Below are the code and all the weights of a small trained network. Each question names an input and a class and asks about switching units off, where a switched-off unit gives its printed mean instead of its output.

import numpy as np


def w(rows, s, z=0):
    codes = np.array(rows[::2]) - 128.0
    scale = np.full(codes.shape[1], s)
    scale[-1] = z or s
    return codes * scale


def f(y):
    return np.maximum(y, 0)


def log_softmax(a):
    a = a - a.max(-1, keepdims=True)
    return a - np.log(np.exp(a).sum(-1, keepdims=True))


def net(x, mask):
    res = np.array(x, float).reshape(1, 6) / 4 @ E
    y = f(res @ A[0][:, :-1].T + A[0][:, -1])
    res = res + np.where(mask, y, B[0][:, -1]) @ B[0][:, :-1]
    return log_softmax(res[-1] @ U[:, :-1].T + U[:, -1])


A, B = {}, {}
E = w([
[94,179,42,162,195,168,72,156,4,68,45,113],'x0',
[243,128,169,109,225,190,164,115,113,41,180,75],'x1',
[93,167,173,88,184,218,187,53,119,182,121,156],'x2',
[170,75,157,33,125,72,229,210,122,130,84,237],'x3',
[90,162,163,103,68,235,86,89,255,70,142,59],'x4',
[144,107,200,239,98,60,26,158,157,173,39,101],'x5',
],0.0085)
A[0] = w([
[130,171,102,109,189,167,150,90,106,132,93,82,223],'N0',
[75,156,215,82,177,92,171,97,176,113,116,177,144],'N1',
[112,136,162,17,78,166,131,88,158,189,95,139,183],'N2',
[125,73,148,118,108,99,168,115,178,174,143,152,169],'N3',
[177,135,111,159,139,126,165,159,43,100,137,215,251],'N4',
[92,172,125,175,178,113,159,118,65,100,120,104,165],'N5',
[83,144,103,90,2,136,121,151,136,103,131,141,107],'N6',
[84,110,152,162,127,92,169,187,91,172,88,159,152],'N7',
],0.0096,0.0029)
B[0] = w([
[145,193,119,203,146,134,120,190,96,127,241,109,231],'N0',
[187,114,144,172,105,195,155,100,179,207,103,169,214],'N1',
[113,232,150,158,118,156,149,73,178,92,215,227,235],'N2',
[154,70,100,143,40,190,143,196,93,142,176,108,224],'N3',
[199,151,60,65,181,29,31,87,145,206,157,119,249],'N4',
[136,103,91,164,164,132,71,114,86,146,137,77,213],'N5',
[25,139,130,108,131,88,112,254,96,42,152,195,211],'N6',
[107,76,226,138,156,57,154,75,145,201,32,89,226],'N7',
],0.0083,0.011)
U = w([
[95,253,127,155,108,188,200,88,165,121,116,218,2],'0',
[170,103,109,52,162,25,97,101,103,144,57,189,140],'1',
[38,2,180,192,99,86,166,60,96,175,73,100,40],'2',
[179,86,153,53,82,177,172,110,126,182,199,208,100],'3',
[145,150,72,101,230,154,81,136,62,110,181,86,82],'4',
[201,122,96,63,111,83,166,66,113,80,145,63,95],'5',
[29,138,109,69,18,104,80,234,115,11,136,202,139],'6',
[181,152,182,189,79,172,51,134,206,61,144,56,222],'7',
],0.0075,0.0032)

Each question gives the input, the list of numbers given to net, and the class t.
The units are the neurons (one row each of A and B). Each row of codes is followed by its name. A weight is (code - 128) times the scale printed after its matrix; where a second scale follows, it is the last column's (A, B and U).
mask holds one flag per neuron, in row order. A switched-off neuron (its flag False) gives its mean, the last column of its row in B, instead of its output. The means were averaged over made-up inputs and are rounded, as every weight is.
A unit's drop is (log p(t) with every unit on - log p(t) with that unit switched off) / (log p(t) with every unit on - log p(t) with every unit switched off).
The circuit of an input: a set's keep is (log p(t) with only the set's units on - log p(t) with every unit switched off) / (log p(t) with every unit on - log p(t) with every unit switched off). Starting from all 8 units, units are removed one at a time, each time the one whose removal leaves the highest keep (on an exact tie, the one counted first), for as long as the keep stays at least 0.8.
units of the circuit, in order: the units of the circuit, biggest drop first
unit that matters most: the unit with the biggest drop
k most important neurons: the k neurons with the biggest drops, biggest first
drop when u is switched off: that unit's drop, to one decimal
input [-5,-8,6,2,0,5], class 0: unit that matters most -> N2
input [6,-4,-1,-3,1,6], class 2: units of the circuit, in order -> (N4; N2; N0)
input [-8,1,-1,6,7,6], class 3: units of the circuit, in order -> (N3; N1)
input [7,-6,-6,1,-4,8], class 2: 2 most important neurons -> (N7; N2)
input [-6,5,5,-5,0,-7], class 0: units of the circuit, in order -> (N2; N4)
input [-4,3,-6,-2,-7,-1], class 1: units of the circuit, in order -> (N0; N4)
input [1,3,-6,-6,-6,6], class 1: 3 most important neurons -> (N0; N3; N2)
input [7,-7,-1,-2,-5,-2], class 1: 2 most important neurons -> (N7; N4)
input [-5,-5,7,-6,-8,-1], class 2: 3 most important neurons -> (N7; N4; N0)
input [-5,-1,-5,-1,-6,-7], class 1: 4 most important neurons -> (N4; N2; N0; N1)
input [6,2,-3,3,-7,-4], class 1: 2 most important neurons -> (N4; N7)
input [-5,-4,7,7,6,4], class 0: drop when N4 is switched off -> 0.1
input [-2,-5,-3,-8,8,-2], class 6: drop when N6 is switched off -> 0.3
input [-7,-5,-6,-8,3,3], class 6: units of the circuit, in order -> (N6)
input [-5,-5,4,-2,1,2], class 0: drop when N2 is switched off -> 1.0
input [-2,-1,3,1,6,1], class 0: drop when N2 is switched off -> 0.3
